Here is a tiny trained network, its code and every weight. The questions are about switching its units off for an input and a class, where a switched-off unit gives its printed mean instead of its output.

import numpy as np


def w(rows, s, z=0):
    codes = np.array(rows[::2]) - 128.0
    scale = np.full(codes.shape[1], s)
    scale[-1] = z or s
    return codes * scale


def f(y):
    return y / 2 * (1 + np.tanh(0.7978845608 * (y + 0.044715 * y**3)))


def log_softmax(a):
    a = a - a.max(-1, keepdims=True)
    return a - np.log(np.exp(a).sum(-1, keepdims=True))


def net(x, mask):
    res = np.array(x, float).reshape(1, 4) / 4 @ E
    y = f(res @ A[0][:, :-1].T + A[0][:, -1])
    res = res + np.where(mask, y, B[0][:, -1]) @ B[0][:, :-1]
    return log_softmax(res[-1] @ U[:, :-1].T + U[:, -1])


A, B = {}, {}
E = w([
[138,142,122,130,131],'x0',
[153,66,124,153,227],'x1',
[169,70,51,79,72],'x2',
[2,185,40,58,175],'x3',
],0.0063)
A[0] = w([
[185,79,178,141,119,106],'n1',
[117,147,175,151,144,27],'n2',
[92,146,82,124,144,54],'n3',
[140,144,137,142,149,61],'n4',
[137,111,158,182,104,78],'n5',
[119,25,128,123,225,97],'n6',
[122,142,119,89,47,110],'n7',
[96,55,209,167,47,111],'n8',
[157,83,122,124,229,121],'n9',
[171,131,82,155,201,108],'n10',
[171,123,159,199,94,90],'n11',
[154,86,70,117,74,21],'n12',
[174,116,140,168,133,88],'n13',
[127,97,129,100,120,112],'n14',
[124,30,93,152,245,72],'n15',
[203,126,161,159,118,92],'n16',
[85,139,103,123,150,157],'n17',
[103,196,131,135,75,204],'n18',
[165,5,2,126,82,82],'n19',
[146,79,178,152,116,100],'n20',
[152,108,91,104,111,37],'n21',
[61,169,174,248,146,33],'n22',
[90,162,249,111,175,58],'n23',
[223,144,154,135,128,81],'n24',
[91,174,203,191,188,150],'n25',
[87,154,46,141,189,169],'n26',
[64,143,91,101,157,59],'n27',
[122,106,54,98,114,126],'n28',
[49,147,168,151,43,77],'n29',
[101,160,70,235,83,134],'n30',
[15,16,183,118,120,253],'n31',
[182,127,161,121,131,72],'n32',
],0.0088,0.005)
B[0] = w([
[61,95,137,115,154,181],'n1',
[128,177,109,146,140,107],'n2',
[72,147,130,158,147,137],'n3',
[115,162,123,119,123,101],'n4',
[106,138,109,117,136,132],'n5',
[153,128,144,149,40,183],'n6',
[161,132,134,155,83,180],'n7',
[90,88,119,145,128,180],'n8',
[149,121,135,114,64,178],'n9',
[132,127,144,107,84,142],'n10',
[84,114,105,109,145,170],'n11',
[116,196,135,136,154,132],'n12',
[98,126,100,108,134,138],'n13',
[136,138,146,127,125,124],'n14',
[146,147,130,158,6,193],'n15',
[71,112,118,111,158,169],'n16',
[92,107,124,123,151,191],'n17',
[166,81,131,126,69,245],'n18',
[205,209,138,135,220,225],'n19',
[94,120,118,106,139,152],'n20',
[120,186,121,125,139,109],'n21',
[157,211,114,108,161,158],'n22',
[163,194,118,155,165,162],'n23',
[63,118,115,121,156,156],'n24',
[202,152,130,123,166,226],'n25',
[66,81,123,115,168,249],'n26',
[40,129,128,142,156,175],'n27',
[122,128,168,148,160,184],'n28',
[151,134,130,144,65,158],'n29',
[138,118,130,130,110,145],'n30',
[138,76,117,107,167,253],'n31',
[96,140,109,134,148,125],'n32',
],0.018,0.004)
U = w([
[52,95,91,123,146,45],'0',
[186,183,128,131,177,68],'1',
[167,49,127,107,130,253],'2',
[111,151,126,151,6,148],'3',
],0.011,0.0036)

Each question gives the input, the list of numbers given to net, and the class t.
The units are the neurons (one row each of A and B). Each row of codes is followed by its name. A weight is (code - 128) times the scale printed after its matrix; where a second scale follows, it is the last column's (A, B and U).
mask holds one flag per neuron, in row order. A switched-off neuron (its flag False) gives its mean, the last column of its row in B, instead of its output. The means were averaged over made-up inputs and are rounded, as every weight is.
A unit's drop is (log p(t) with every unit on - log p(t) with that unit switched off) / (log p(t) with every unit on - log p(t) with every unit switched off).
The circuit of an input: a set's keep is (log p(t) with only the set's units on - log p(t) with every unit switched off) / (log p(t) with every unit on - log p(t) with every unit switched off). Starting from the 12 units with the biggest drops (on a tie, the unit counted first), units are removed one at a time, each time the one whose removal leaves the highest keep (on an exact tie, the one counted first), for as long as the keep stays at least 0.8.
units of the circuit, in order: the units of the circuit, biggest drop first
most important unit: the unit with the biggest drop
k most important neurons: the k neurons with the biggest drops, biggest first
drop when u is switched off: that unit's drop, to one decimal
input [-4,8,-8,-8], class 0: units of the circuit, in order -> n1; n16
input [-4,6,8,-8], class 0: most important unit -> n1
input [-2,6,5,2], class 3: 4 most important neurons -> n15; n6; n25; n9
input [-3,7,6,-4], class 3: 4 most important neurons -> n15; n6; n9; n25
input [0,5,-5,-5], class 0: units of the circuit, in order -> n1; n16
input [-1,6,-6,0], class 1: 3 most important neurons -> n25; n23; n22
input [0,-2,6,-5], class 1: 2 most important neurons -> n19; n26
input [-2,7,-5,5], class 3: 4 most important neurons -> n15; n6; n9; n19
input [0,-7,8,-7], class 1: 3 most important neurons -> n19; n12; n26
input [2,7,-8,-6], class 1: 3 most important neurons -> n25; n22; n23
input [-5,8,-7,6], class 3: 3 most important neurons -> n15; n6; n9
input [7,8,-7,5], class 3: 4 most important neurons -> n15; n6; n9; n19
input [-8,-2,8,-2], class 1: drop when n19 is switched off -> 0.3
input [0,8,-6,0], class 3: most important unit -> n15
input [3,3,0,-4], class 0: drop when n18 is switched off -> 0.3
input [-5,-3,7,2], class 1: drop when n19 is switched off -> 0.3
input [7,-2,2,-8], class 0: drop when n20 is switched off -> 0.0
